Below is a small trained network, with its code and all its weights. Each question gives an input and a class and asks what happens when units are switched off, that is, made to give their printed mean instead of their output.

import numpy as np


def w(rows, s, z=0):
    codes = np.array(rows[::2]) - 128.0
    scale = np.full(codes.shape[1], s)
    scale[-1] = z or s
    return codes * scale


def norm(h):
    return h / np.sqrt((h * h).mean(-1, keepdims=True) + 1e-5)


def f(y):
    return np.maximum(y, 0)


def log_softmax(a):
    a = a - a.max(-1, keepdims=True)
    return a - np.log(np.exp(a).sum(-1, keepdims=True))


def net(x, mask):
    res = np.array(x, float).reshape(1, 7) / 4 @ E
    u = 0
    for l in range(2):
        y = f(norm(res) @ A[l][:, :-1].T + A[l][:, -1])
        res = res + np.where(mask[u : u + 4], y, B[l][:, -1]) @ B[l][:, :-1]
        u += 4
    return log_softmax(norm(res)[-1] @ U[:, :-1].T + U[:, -1])


A, B = {}, {}
E = w([
[200,247,187,193,132,141,123,131,139,100],'x0',
[118,136,118,136,129,136,119,131,131,128],'x1',
[112,136,122,131,129,135,122,130,133,122],'x2',
[117,125,126,139,109,139,135,122,124,123],'x3',
[106,144,80,106,83,60,174,52,253,163],'x4',
[128,130,138,123,132,133,132,125,132,133],'x5',
[190,121,125,95,66,192,61,158,203,105],'x6',
],0.0058)
A[0] = w([
[78,50,109,60,133,142,103,252,37,148,107],'0.n1',
[57,66,122,160,234,101,155,74,115,177,149],'0.n2',
[86,158,179,235,243,83,129,134,59,149,170],'0.n3',
[140,234,155,146,36,4,125,25,195,198,5],'0.n4',
],0.0047,0.0022)
B[0] = w([
[90,111,177,202,143,103,142,147,230,112,241],'0.n1',
[63,96,74,146,133,147,134,244,65,123,238],'0.n2',
[149,170,180,117,114,132,140,2,135,151,255],'0.n3',
[100,57,86,140,189,97,183,237,168,114,252],'0.n4',
],0.0078,0.005)
A[1] = w([
[81,56,1,33,85,92,115,111,125,181,31],'1.n1',
[66,28,159,124,117,162,80,100,116,149,84],'1.n2',
[146,56,109,100,99,137,71,131,245,98,1],'1.n3',
[200,149,138,125,76,172,50,166,136,126,38],'1.n4',
],0.0079,0.00077)
B[1] = w([
[115,198,177,52,74,118,60,57,1,77,239],'1.n1',
[180,124,67,140,195,88,192,155,227,160,203],'1.n2',
[207,146,156,223,105,201,96,89,113,209,254],'1.n3',
[79,99,85,25,135,102,140,160,125,56,183],'1.n4',
],0.0082,0.0075)
U = w([
[36,91,115,187,222,36,237,144,178,164,137],'0',
[165,191,195,148,101,165,98,1,42,175,252],'1',
[215,95,107,203,111,203,92,195,236,187,167],'2',
[149,141,141,10,125,190,83,182,124,16,10],'3',
[28,119,62,50,79,58,115,120,9,142,24],'4',
],0.01,0.0028)

Each question gives the input, the list of numbers given to net, and the class t.
The units are the neurons (one row each of A and B). Each row of codes is followed by its name. A weight is (code - 128) times the scale printed after its matrix; where a second scale follows, it is the last column's (A, B and U).
mask holds one flag per neuron, layer by layer. A switched-off neuron (its flag False) gives its mean, the last column of its row in B, instead of its output. The means were averaged over made-up inputs and are rounded, as every weight is.
A unit's drop is (log p(t) with every unit on - log p(t) with that unit switched off) / (log p(t) with every unit on - log p(t) with every unit switched off).
The circuit of an input: a set's keep is (log p(t) with only the set's units on - log p(t) with every unit switched off) / (log p(t) with every unit on - log p(t) with every unit switched off). Starting from all 8 units, units are removed one at a time, each time the one whose removal leaves the highest keep (on an exact tie, the one counted first), for as long as the keep stays at least 0.8.
units of the circuit, in order: the units of the circuit, biggest drop first
most important unit: the unit with the biggest drop
top k neurons: the k neurons with the biggest drops, biggest first
k most important neurons of layer l: the k neurons of layer l with the biggest drops, biggest first
input [7,-1,0,-6,-3,5,3], class 3: most important unit : 1.n4
input [0,1,-3,0,7,-3,8], class 1: top 2 neurons : 1.n1, 0.n1
input [-7,5,-2,4,-4,-5,2], class 2: units of the circuit, in order : 0.n1, 1.n3
input [-1,-4,-3,8,1,6,-6], class 4: units of the circuit, in order : 0.n1, 0.n2
input [-6,-6,7,-1,-3,5,0], class 0: 2 most important neurons of layer 0 : 0.n1, 0.n2
input [-7,-1,-1,-5,-4,0,3], class 2: top 2 neurons : 0.n1, 1.n3
input [-7,-2,-6,-1,3,-6,-2], class 4: top 2 neurons : 1.n1, 0.n2
input [2,-7,-3,-3,4,8,0], class 0: top 2 neurons : 0.n4, 0.n1
input [-2,0,-6,2,8,7,-3], class 4: top 2 neurons : 1.n1, 0.n1
input [2,0,-7,8,-4,8,1], class 3: top 4 neurons : 1.n3, 1.n4, 1.n1, 0.n4
input [-2,8,-7,6,1,2,6], class 1: units of the circuit, in order : 0.n1, 1.n1
input [0,5,7,7,2,-7,6], class 1: top 2 neurons : 1.n3, 0.n1
input [-5,-5,3,1,5,1,8], class 1: 2 most important neurons of layer 1 : 1.n1, 1.n3
input [6,3,0,8,3,-8,-1], class 0: top 2 neurons : 1.n3, 0.n4
input [-5,-5,6,4,3,2,6], class 1: most important unit : 1.n1
input [5,3,-8,-3,-1,-8,1], class 3: top 2 neurons : 1.n3, 1.n4
input [1,-6,8,2,0,-4,2], class 3: 2 most important neurons of layer 0 : 0.n4, 0.n1
input [-3,7,7,5,5,6,-7], class 4: top 2 neurons : 1.n1, 0.n1
input [6,-6,-6,3,2,-4,-6], class 0: top 3 neurons : 0.n4, 1.n1, 1.n3
input [-8,4,8,-1,2,8,2], class 1: units of the circuit, in order : 1.n1, 1.n3
input [-3,-2,-1,8,3,-8,7], class 1: units of the circuit, in order : 1.n1
input [-6,-5,-1,1,1,1,-5], class 4: top 3 neurons : 1.n1, 0.n2, 0.n4
input [0,7,-1,-8,6,4,5], class 1: 3 most important neurons of layer 1 : 1.n1, 1.n2, 1.n3
input [6,0,3,4,0,-2,5], class 3: 2 most important neurons of layer 1 : 1.n4, 1.n2
